Here is a tiny trained network, its code and every weight. The questions are about switching its units off for an input and a class, where a switched-off unit gives its printed mean instead of its output.

import numpy as np


def w(rows, s, z=0):
    codes = np.array(rows[::2]) - 128.0
    scale = np.full(codes.shape[1], s)
    scale[-1] = z or s
    return codes * scale


def f(y):
    return np.maximum(y, 0)


def log_softmax(a):
    a = a - a.max(-1, keepdims=True)
    return a - np.log(np.exp(a).sum(-1, keepdims=True))


def net(x, mask):
    res = np.array(x, float).reshape(1, 5) / 4 @ E
    y = f(res @ A[0][:, :-1].T + A[0][:, -1])
    res = res + np.where(mask, y, B[0][:, -1]) @ B[0][:, :-1]
    return log_softmax(res[-1] @ U[:, :-1].T + U[:, -1])


A, B = {}, {}
E = w([
[62,59,119,64,2],'x0',
[134,120,57,42,163],'x1',
[27,187,214,77,182],'x2',
[194,174,187,69,65],'x3',
[150,68,196,126,181],'x4',
],0.0087)
A[0] = w([
[96,137,128,150,39,122],'N0',
[122,160,139,191,79,124],'N1',
[126,206,92,174,162,101],'N2',
[62,187,176,91,154,103],'N3',
[71,125,169,115,157,99],'N4',
[176,172,87,195,183,176],'N5',
[65,118,151,66,193,131],'N6',
[220,15,115,134,131,166],'N7',
[169,148,53,162,89,152],'N8',
[49,103,84,146,153,92],'N9',
[150,166,139,172,231,72],'N10',
[227,32,103,176,95,195],'N11',
[159,104,128,152,132,169],'N12',
[96,114,108,161,141,94],'N13',
[66,78,47,101,212,171],'N14',
[188,158,127,118,184,103],'N15',
[54,144,225,117,137,112],'N16',
[60,51,132,79,64,63],'N17',
[80,41,167,120,70,97],'N18',
[87,158,202,253,57,99],'N19',
[207,164,172,48,95,134],'N20',
[130,152,42,102,101,137],'N21',
[43,70,119,137,83,98],'N22',
[166,224,126,175,182,81],'N23',
[88,106,91,93,121,120],'N24',
[71,83,94,173,178,61],'N25',
[96,107,121,105,66,106],'N26',
[77,84,99,184,149,84],'N27',
[164,131,40,1,186,254],'N28',
[195,182,183,79,76,103],'N29',
[60,106,137,110,79,98],'N30',
],0.009,0.0033)
B[0] = w([
[132,77,129,100,199,206],'N0',
[75,127,184,108,152,181],'N1',
[156,71,143,107,218,202],'N2',
[159,246,109,121,76,225],'N3',
[132,232,88,130,122,185],'N4',
[124,104,148,91,137,243],'N5',
[75,235,122,116,65,215],'N6',
[89,244,115,66,72,225],'N7',
[89,212,138,63,101,208],'N8',
[189,131,109,160,111,193],'N9',
[156,96,127,86,135,242],'N10',
[85,215,113,61,62,255],'N11',
[105,155,159,87,135,171],'N12',
[152,144,102,165,109,159],'N13',
[147,136,162,194,70,239],'N14',
[128,96,157,102,178,197],'N15',
[130,225,90,116,118,226],'N16',
[197,83,169,94,166,224],'N17',
[141,92,118,63,170,209],'N18',
[48,65,225,139,65,233],'N19',
[159,74,48,254,76,209],'N20',
[81,127,167,98,132,198],'N21',
[174,105,85,85,189,210],'N22',
[161,70,129,46,158,233],'N23',
[135,113,160,132,176,179],'N24',
[173,110,35,185,115,189],'N25',
[195,72,102,114,190,195],'N26',
[176,147,95,228,104,185],'N27',
[29,42,235,197,101,253],'N28',
[187,51,43,221,100,206],'N29',
[167,105,115,105,147,198],'N30',
],0.0061,0.0078)
U = w([
[105,225,82,94,93,64],'0',
[183,108,107,89,187,9],'1',
[204,145,41,254,92,105],'2',
[50,129,169,154,104,204],'3',
[99,165,103,123,124,254],'4',
],0.011,0.003)

Each question gives the input, the list of numbers given to net, and the class t.
The units are the neurons (one row each of A and B). Each row of codes is followed by its name. A weight is (code - 128) times the scale printed after its matrix; where a second scale follows, it is the last column's (A, B and U).
mask holds one flag per neuron, in row order. A switched-off neuron (its flag False) gives its mean, the last column of its row in B, instead of its output. The means were averaged over made-up inputs and are rounded, as every weight is.
A unit's drop is (log p(t) with every unit on - log p(t) with that unit switched off) / (log p(t) with every unit on - log p(t) with every unit switched off).
The circuit of an input: a set's keep is (log p(t) with only the set's units on - log p(t) with every unit switched off) / (log p(t) with every unit on - log p(t) with every unit switched off). Starting from the 12 units with the biggest drops (on a tie, the unit counted first), units are removed one at a time, each time the one whose removal leaves the highest keep (on an exact tie, the one counted first), for as long as the keep stays at least 0.8.
units of the circuit, in order: the units of the circuit, biggest drop first
k most important neurons: the k neurons with the biggest drops, biggest first
input [4,3,-7,-3,-6], class 0: units of the circuit, in order : N8
input [-8,-4,-4,7,-8], class 1: 2 most important neurons : N23; N2
input [-5,7,-3,7,3], class 2: 3 most important neurons : N20; N29; N19
input [-5,-4,6,7,-3], class 2: units of the circuit, in order : N29; N20
input [-5,-4,4,-3,-4], class 1: units of the circuit, in order : N2; N23
input [-1,-6,2,-6,6], class 2: 2 most important neurons : N25; N27
input [-2,-7,7,-1,3], class 0: units of the circuit, in order : N16; N3
input [-4,6,-1,2,0], class 3: units of the circuit, in order : N28; N22
input [5,3,2,4,-1], class 1: units of the circuit, in order : N17; N26; N11
input [-5,5,3,7,5], class 2: units of the circuit, in order : N20; N29
input [-5,2,2,-2,-4], class 1: 2 most important neurons : N2; N23
input [-8,-1,-8,5,7], class 0: units of the circuit, in order : N7; N11
input [-1,-7,-6,-7,8], class 4: 2 most important neurons : N11; N7
input [-3,-8,-6,1,2], class 3: units of the circuit, in order : N19; N1
input [-4,-7,-1,-5,-5], class 3: units of the circuit, in order : N19
input [-7,-5,-6,7,2], class 1: 2 most important neurons : N23; N15
input [0,7,-2,5,-4], class 3: 2 most important neurons : N28; N21
input [6,8,-2,6,3], class 3: 2 most important neurons : N28; N23
input [-3,1,-8,0,8], class 0: 2 most important neurons : N7; N11
input [2,8,-1,-1,-1], class 3: units of the circuit, in order : N28
input [-7,-7,5,6,2], class 1: 4 most important neurons : N23; N28; N10; N11
input [-6,3,-8,-1,-7], class 0: 2 most important neurons : N8; N11
